Below is a small trained network, with its code and all its weights. Each question gives an input and a target symbol and asks what happens when units are switched off, that is, made to give their printed mean instead of their output.

import numpy as np


def w(rows, s, z=0):
    codes = np.array(rows[::2]) - 128.0
    scale = np.full(codes.shape[1], s)
    scale[-1] = z or s
    return codes * scale


def f(y):
    return np.maximum(y, 0)


def softmax(a):
    e = np.exp(a - a.max(-1, keepdims=True))
    return e / e.sum(-1, keepdims=True)


def log_softmax(a):
    a = a - a.max(-1, keepdims=True)
    return a - np.log(np.exp(a).sum(-1, keepdims=True))


def net(x, mask):
    ids = ['αβδζξστψω'.index(c) for c in x.split()]
    T = len(ids)
    res = E[ids] + P[:T]
    r = res
    for j in range(2):
        rows = slice(3 * j, 3 * j + 3)
        q, k, v = (r @ M[0][rows].T for M in (Q, K, V))
        z = softmax(np.where(np.tri(T) > 0, q @ k.T / 3**0.5, -1e9)) @ v
        o = O[0][rows]
        res = res + np.where(mask[j], z, o[:, -1]) @ o[:, :-1]
    y = f(res @ A[0][:, :-1].T + A[0][:, -1])
    res = res + np.where(mask[2:6], y, B[0][:, -1]) @ B[0][:, :-1]
    return log_softmax(res[-1] @ U[:, :-1].T + U[:, -1])


Q, K, V, O, A, B = {}, {}, {}, {}, {}, {}
E = w([
[97,117,120,197,123,82,174,151,173,134,163,107],'α',
[89,162,141,99,147,83,115,129,116,152,122,110],'β',
[92,80,194,147,143,113,166,149,107,104,114,132],'δ',
[96,117,97,122,105,98,117,93,99,137,166,176],'ζ',
[97,124,135,160,186,182,84,75,91,118,151,55],'ξ',
[65,93,86,70,136,144,174,101,173,153,133,127],'σ',
[144,87,107,129,163,104,61,121,106,151,107,99],'τ',
[162,149,159,167,253,113,167,173,108,198,142,173],'ψ',
[172,155,92,91,161,113,139,131,140,35,174,125],'ω',
],0.025)
P = w([
[143,184,128,164,152,138,153,36,148,116,4,199],'0',
[85,158,133,135,122,127,131,112,137,163,134,99],'1',
[83,149,137,127,121,114,124,122,127,143,133,95],'2',
[82,141,133,128,124,115,127,121,124,136,143,98],'3',
[87,126,133,129,130,117,137,118,121,134,146,100],'4',
[85,128,134,122,132,120,143,119,127,145,147,97],'5',
[86,118,138,127,134,116,139,116,124,130,157,100],'6',
[82,126,127,125,136,117,138,125,116,130,149,102],'7',
[90,117,132,126,136,121,138,123,120,133,159,112],'8',
[75,127,125,118,137,123,135,129,111,141,151,113],'9',
[84,118,133,119,145,127,151,121,112,135,161,118],'10',
[85,122,129,125,139,129,144,120,118,136,165,114],'11',
[81,121,127,121,144,130,144,129,106,140,164,118],'12',
[97,102,135,131,149,137,167,117,122,147,179,112],'13',
],0.012)
Q[0] = w([
[155,139,151,93,145,94,198,166,130,110,111,185],'H0',
[204,212,170,135,65,212,121,121,138,128,37,100],'H0',
[138,135,93,215,255,244,42,100,93,204,121,113],'H0',
[92,183,147,159,42,59,131,82,114,135,149,165],'H1',
[34,90,87,77,144,69,168,99,156,165,195,146],'H1',
[143,145,187,92,58,135,137,133,203,136,71,177],'H1',
],0.0097)
K[0] = w([
[127,117,132,184,174,110,141,127,148,154,83,144],'H0',
[52,106,141,183,138,213,121,202,68,156,216,42],'H0',
[199,147,102,70,167,163,147,205,106,78,233,57],'H0',
[128,163,115,189,57,66,106,175,125,122,255,116],'H1',
[177,169,81,38,103,125,151,180,169,58,161,120],'H1',
[53,89,139,122,95,78,130,175,194,183,223,104],'H1',
],0.0092)
V[0] = w([
[66,149,116,57,186,174,109,114,93,181,173,80],'H0',
[160,74,205,121,152,135,127,147,21,171,98,95],'H0',
[126,146,183,160,142,174,241,162,201,116,123,89],'H0',
[201,175,124,85,155,161,126,157,200,51,112,141],'H1',
[165,133,165,162,134,221,115,115,40,100,60,58],'H1',
[124,183,167,156,136,133,108,128,67,127,254,113],'H1',
],0.0079)
O[0] = w([
[130,68,81,154,151,123,155,135,171,56,11,130,175],'H0',
[106,87,105,103,186,148,87,141,167,135,136,176,2],'H0',
[101,105,110,132,131,139,123,166,1,117,165,121,65],'H0',
[185,166,111,109,142,207,144,191,107,84,105,104,138],'H1',
[116,104,127,81,96,148,79,177,95,160,149,82,15],'H1',
[167,126,120,108,159,111,96,61,37,142,84,140,162],'H1',
],0.0099,0.0058)
A[0] = w([
[255,81,84,126,139,114,128,186,165,93,19,211,154],'N0',
[136,89,183,169,79,48,107,123,187,172,165,175,4],'N1',
[205,190,104,107,75,213,140,159,135,131,146,112,98],'N2',
[55,78,116,153,33,137,125,66,166,74,77,198,147],'N3',
],0.0069,0.003)
B[0] = w([
[218,76,174,56,89,110,178,213,100,180,170,71,162],'N0',
[125,75,54,152,101,148,85,204,82,54,120,167,210],'N1',
[100,110,182,121,88,71,96,143,154,112,86,255,186],'N2',
[181,123,157,71,110,211,123,117,62,171,174,111,253],'N3',
],0.0091,0.011)
U = w([
[103,130,3,203,98,101,165,161,113,78,73,128,168],'α',
[109,167,160,133,159,33,124,21,163,148,65,142,254],'β',
[68,65,254,133,66,142,102,156,113,137,75,181,60],'δ',
[190,141,114,125,105,141,97,69,63,169,138,160,83],'ζ',
[133,131,83,150,186,200,77,113,111,72,103,126,160],'ξ',
[85,129,98,63,106,144,163,121,159,175,152,131,129],'σ',
[193,102,111,89,66,104,105,157,110,199,127,67,115],'τ',
[138,138,107,125,181,151,97,167,117,168,168,153,108],'ψ',
[152,117,116,88,143,96,121,129,120,75,143,124,70],'ω',
],0.0071,0.0046)

Each question gives the input, a string of symbols that net reads in full, and the target symbol t.
The units are the heads (3 rows each of Q, K, V and O) and the neurons (one row each of A and B). Each row of codes is followed by its name. A weight is (code - 128) times the scale printed after its matrix; where a second scale follows, it is the last column's (O, A, B and U).
mask holds one flag per unit, heads first, then neurons. A switched-off unit (its flag False) gives its mean, the last column of its rows in O or B, instead of its output. The means were averaged over made-up inputs and are rounded, as every weight is.
A unit's drop is (log p(t) with every unit on - log p(t) with that unit switched off) / (log p(t) with every unit on - log p(t) with every unit switched off).
The circuit of an input: a set's keep is (log p(t) with only the set's units on - log p(t) with every unit switched off) / (log p(t) with every unit on - log p(t) with every unit switched off). Starting from all 6 units, units are removed one at a time, each time the one whose removal leaves the highest keep (on an exact tie, the one counted first), for as long as the keep stays at least 0.8.
units of the circuit, in order: the units of the circuit, biggest drop first
most important unit: the unit with the biggest drop
top k neurons: the k neurons with the biggest drops, biggest first
heads that matter: for each layer, one digit per head in row order, 1 if its drop is at least 0.15 and else 0, layers parted by /
drop when u is switched off: that unit's drop, to one decimal
input δ α ξ ξ σ ξ ξ ω ψ β, target ψ: heads that matter => 10
input ζ ζ σ ζ ξ ξ β ω ξ ψ ζ α, target β: heads that matter => 11
input ζ ζ ω ζ α ζ ξ ζ ψ, target β: top 3 neurons => (N3, N1, N0)
input σ ζ ω ζ ζ ζ ζ ξ, target α: units of the circuit, in order => (H1, N3)
input σ ξ ζ α ζ δ ω ζ σ δ, target α: top neuron => (N3)
input σ ω β, target α: units of the circuit, in order => (H0, N3)
input ω ψ ζ α ζ τ ψ ζ σ α ζ δ τ, target δ: units of the circuit, in order => (N2, H1, H0)
input τ ξ α ξ α ζ δ δ ζ ξ β ξ ω, target σ: units of the circuit, in order => (H0, H1)
input ξ ζ ζ δ ζ ξ δ α ξ α ω, target τ: heads that matter => 10
input ξ β ψ ζ ξ ξ ξ ζ ξ τ ζ ζ β ω, target τ: units of the circuit, in order => (N0, H0)
input ζ ζ ψ ξ β, target β: top 2 neurons => (N3, N0)
input ξ ξ ζ α ψ δ β σ ξ ξ ζ ζ τ, target τ: heads that matter => 00
input ω α ψ β, target δ: heads that matter => 11
input ω β σ ζ ξ, target δ: most important unit => N2
input α ζ ψ ζ ξ δ τ ξ ω σ ζ β ζ δ, target ζ: units of the circuit, in order => (H0, H1)
input ξ τ β ζ ζ ξ α ζ β ω τ, target τ: heads that matter => 01
input ω ζ σ σ ζ ζ β ζ ζ σ, target δ: heads that matter => 11
input ζ ω ζ ζ ζ ω ζ ω ζ ξ ζ ξ ξ, target β: units of the circuit, in order => (N1, N3)
input ζ σ ζ ξ ζ σ ω ζ δ α, target β: units of the circuit, in order => (H1, H0, N1, N3)
input ζ ξ ψ τ α ζ ξ ζ τ ω δ ζ ξ δ, target β: units of the circuit, in order => (H0, H1, N3, N1)
input ζ ξ α ξ ζ β ω α ζ ζ ξ β, target β: units of the circuit, in order => (H0, N3)
input ω ζ ξ ψ σ σ β ψ σ ζ α, target δ: units of the circuit, in order => (N2, H1, H0)
input ξ ω α ξ ξ, target τ: units of the circuit, in order => (H1)
input σ ζ ζ ω δ ζ ζ δ ζ, target α: drop when H0 is switched off => 0.8
